Here is a tiny trained network, its code and every weight. The questions are about switching its units off for an input and a target symbol, where a switched-off unit gives its printed mean instead of its output.

import numpy as np


def w(rows, s, z=0):
    codes = np.array(rows[::2]) - 128.0
    scale = np.full(codes.shape[1], s)
    scale[-1] = z or s
    return codes * scale


def f(y):
    return y / 2 * (1 + np.tanh(0.7978845608 * (y + 0.044715 * y**3)))


def softmax(a):
    e = np.exp(a - a.max(-1, keepdims=True))
    return e / e.sum(-1, keepdims=True)


def log_softmax(a):
    a = a - a.max(-1, keepdims=True)
    return a - np.log(np.exp(a).sum(-1, keepdims=True))


def net(x, mask):
    ids = ['αβγδεθλμστφψω'.index(c) for c in x.split()]
    T = len(ids)
    res = E[ids] + P[:T]
    u = 0
    for l in range(3):
        r = res
        for j in range(2):
            rows = slice(2 * j, 2 * j + 2)
            q, k, v = (r @ M[l][rows].T for M in (Q, K, V))
            z = softmax(np.where(np.tri(T) > 0, q @ k.T / 2**0.5, -1e9)) @ v
            o = O[l][rows]
            res = res + np.where(mask[u + j], z, o[:, -1]) @ o[:, :-1]
        u += 2
        y = f(res @ A[l][:, :-1].T + A[l][:, -1])
        res = res + np.where(mask[u : u + 4], y, B[l][:, -1]) @ B[l][:, :-1]
        u += 4
    return log_softmax(res[-1] @ U[:, :-1].T + U[:, -1])


Q, K, V, O, A, B = {}, {}, {}, {}, {}, {}
E = w([
[145,117,116,132,112],'α',
[126,101,168,130,150],'β',
[131,105,144,124,136],'γ',
[143,111,126,124,125],'δ',
[139,118,135,131,132],'ε',
[122,108,144,126,137],'θ',
[136,113,129,118,127],'λ',
[130,113,141,122,137],'μ',
[141,113,200,130,145],'σ',
[93,78,55,118,8],'τ',
[172,136,60,53,77],'φ',
[158,122,146,116,27],'ψ',
[125,123,130,32,173],'ω',
],0.017)
P = w([
[95,145,119,145,104],'0',
[151,48,77,131,133],'1',
[59,198,131,135,111],'2',
[194,41,128,112,136],'3',
[52,181,161,117,91],'4',
[229,36,150,96,126],'5',
[71,157,184,98,62],'6',
[247,14,179,77,100],'7',
[55,142,190,97,36],'8',
],0.012)
Q[0] = w([
[79,83,129,72,74],'0.h1',
[221,157,104,252,168],'0.h1',
[168,137,31,135,173],'0.h2',
[254,92,24,160,147],'0.h2',
],0.0094)
K[0] = w([
[199,153,153,101,179],'0.h1',
[41,235,107,61,160],'0.h1',
[113,101,37,192,165],'0.h2',
[161,96,85,246,124],'0.h2',
],0.011)
V[0] = w([
[132,100,93,119,185],'0.h1',
[197,75,127,119,120],'0.h1',
[84,177,213,202,110],'0.h2',
[105,43,192,1,100],'0.h2',
],0.0086)
O[0] = w([
[132,79,135,111,95,125],'0.h1',
[152,136,114,162,60,229],'0.h1',
[183,134,147,213,120,142],'0.h2',
[116,117,254,114,152,254],'0.h2',
],0.0095,0.007)
A[0] = w([
[196,218,67,169,149,2],'0.n1',
[120,252,169,79,116,37],'0.n2',
[108,153,125,59,61,196],'0.n3',
[159,103,142,106,188,64],'0.n4',
],0.011,0.0062)
B[0] = w([
[91,7,137,245,148,121],'0.n1',
[108,137,219,3,102,156],'0.n2',
[145,82,235,183,109,255],'0.n3',
[206,112,192,214,26,147],'0.n4',
],0.008,0.0069)
Q[1] = w([
[127,44,107,170,107],'1.h1',
[164,120,99,2,154],'1.h1',
[221,152,121,93,211],'1.h2',
[147,82,101,112,127],'1.h2',
],0.0099)
K[1] = w([
[168,107,90,181,225],'1.h1',
[52,184,103,76,175],'1.h1',
[116,133,1,97,180],'1.h2',
[224,67,113,77,130],'1.h2',
],0.0097)
V[1] = w([
[141,194,136,76,224],'1.h1',
[57,167,118,254,124],'1.h1',
[171,115,176,158,141],'1.h2',
[175,141,152,132,166],'1.h2',
],0.0087)
O[1] = w([
[72,110,152,164,42,1],'1.h1',
[148,116,89,77,160,42],'1.h1',
[131,106,254,119,96,249],'1.h2',
[95,166,137,81,125,140],'1.h2',
],0.0077,0.0078)
A[1] = w([
[119,125,181,179,74,124],'1.n1',
[55,226,114,84,26,1],'1.n2',
[171,79,47,253,26,94],'1.n3',
[141,164,109,143,14,15],'1.n4',
],0.0061,0.0086)
B[1] = w([
[154,161,134,135,168,254],'1.n1',
[214,77,91,120,218,121],'1.n2',
[135,136,179,45,177,126],'1.n3',
[166,95,127,10,203,118],'1.n4',
],0.013,0.0097)
Q[2] = w([
[170,63,84,42,87],'2.h1',
[93,170,153,142,147],'2.h1',
[123,150,125,145,232],'2.h2',
[151,9,92,124,187],'2.h2',
],0.012)
K[2] = w([
[20,145,122,158,108],'2.h1',
[161,185,245,42,63],'2.h1',
[53,60,120,103,135],'2.h2',
[2,111,51,201,168],'2.h2',
],0.0078)
V[2] = w([
[110,70,119,137,188],'2.h1',
[59,116,129,178,253],'2.h1',
[101,168,85,93,131],'2.h2',
[100,72,125,34,68],'2.h2',
],0.011)
O[2] = w([
[106,109,114,200,131,89],'2.h1',
[44,92,153,200,207,60],'2.h1',
[126,131,112,147,65,7],'2.h2',
[96,2,109,105,25,112],'2.h2',
],0.009,0.015)
A[2] = w([
[3,142,26,240,128,125],'2.n1',
[39,108,129,205,188,5],'2.n2',
[137,147,171,90,163,205],'2.n3',
[72,158,22,107,99,135],'2.n4',
],0.014,0.011)
B[2] = w([
[250,169,197,130,41,130],'2.n1',
[138,111,231,84,200,129],'2.n2',
[93,116,52,153,127,254],'2.n3',
[236,79,113,215,100,128],'2.n4',
],0.012,0.032)
U = w([
[139,176,31,41,115,140],'α',
[87,159,163,167,48,117],'β',
[128,152,132,190,42,73],'γ',
[32,137,185,61,107,145],'δ',
[122,141,205,89,168,72],'ε',
[89,141,125,177,39,113],'θ',
[107,134,152,138,94,87],'λ',
[212,55,98,168,169,101],'μ',
[55,198,123,172,111,172],'σ',
[112,127,106,162,69,96],'τ',
[115,154,199,139,79,91],'φ',
[141,2,49,121,145,254],'ψ',
[96,130,128,101,20,110],'ω',
],0.0092,0.0081)

Each question gives the input, a string of symbols that net reads in full, and the target symbol t.
The units are the heads (2 rows each of Q, K, V and O) and the neurons (one row each of A and B). Each row of codes is followed by its name. A weight is (code - 128) times the scale printed after its matrix; where a second scale follows, it is the last column's (O, A, B and U).
mask holds one flag per unit, layer by layer, with each layer's heads first. A switched-off unit (its flag False) gives its mean, the last column of its rows in O or B, instead of its output. The means were averaged over made-up inputs and are rounded, as every weight is.
A unit's drop is (log p(t) with every unit on - log p(t) with that unit switched off) / (log p(t) with every unit on - log p(t) with every unit switched off).
The circuit of an input: a set's keep is (log p(t) with only the set's units on - log p(t) with every unit switched off) / (log p(t) with every unit on - log p(t) with every unit switched off). Starting from the 12 units with the biggest drops (on a tie, the unit counted first), units are removed one at a time, each time the one whose removal leaves the highest keep (on an exact tie, the one counted first), for as long as the keep stays at least 0.8.
units of the circuit, in order: the units of the circuit, biggest drop first
top k neurons in layer l: the k neurons of layer l with the biggest drops, biggest first
which heads matter: for each layer, one digit per head in row order, 1 if its drop is at least 0.15 and else 0, layers parted by /
input σ α τ ε φ ε λ, target ω: units of the circuit, in order	(2.h2, 0.n2, 2.h1, 0.h2)
input β σ θ ω σ, target δ: units of the circuit, in order	(0.n2, 0.h2)
input σ τ ψ σ μ σ λ, target σ: which heads matter	11 / 00 / 01
input φ σ γ μ θ ψ ω μ α, target δ: units of the circuit, in order	(0.h2, 0.n2)
input λ σ σ τ β, target ψ: units of the circuit, in order	(0.n3, 1.h1, 2.h2, 0.h2)
input ω λ λ β ψ ε ω σ β, target δ: top 3 neurons in layer 0	(0.n3, 0.n2, 0.n4)
input ε δ β ω θ, target δ: units of the circuit, in order	(0.h2, 0.n2)
input σ ψ β, target α: units of the circuit, in order	(0.n3, 2.h1)
input ε σ φ ψ ε, target α: units of the circuit, in order	(2.h1)
input β α σ τ ε φ β, target ω: units of the circuit, in order	(2.h2, 2.h1)
input σ λ ε μ σ, target σ: which heads matter	01 / 00 / 01
input ψ β ε τ β, target ψ: units of the circuit, in order	(1.h1, 0.n3, 2.h2, 0.h2)
input β ω σ τ β σ β θ φ, target ω: which heads matter	01 / 00 / 11
input β ε ε ψ φ θ γ, target ω: units of the circuit, in order	(2.h1, 2.h2, 0.n2, 0.h1)
input ψ γ δ σ σ β γ, target σ: units of the circuit, in order	(2.h2, 0.h2, 0.n2, 2.n3)
input σ φ φ γ σ, target ω: which heads matter	00 / 00 / 11
input α φ β σ φ σ τ β τ, target ψ: which heads matter	10 / 01 / 01
input β θ θ τ φ, target ω: which heads matter	00 / 00 / 11
input β τ σ, target ψ: which heads matter	01 / 10 / 01
input σ σ σ δ φ σ σ ω ε, target δ: which heads matter	01 / 00 / 01
input σ ψ ψ β β φ γ, target ω: top 2 neurons in layer 0	(0.n3, 0.n4)
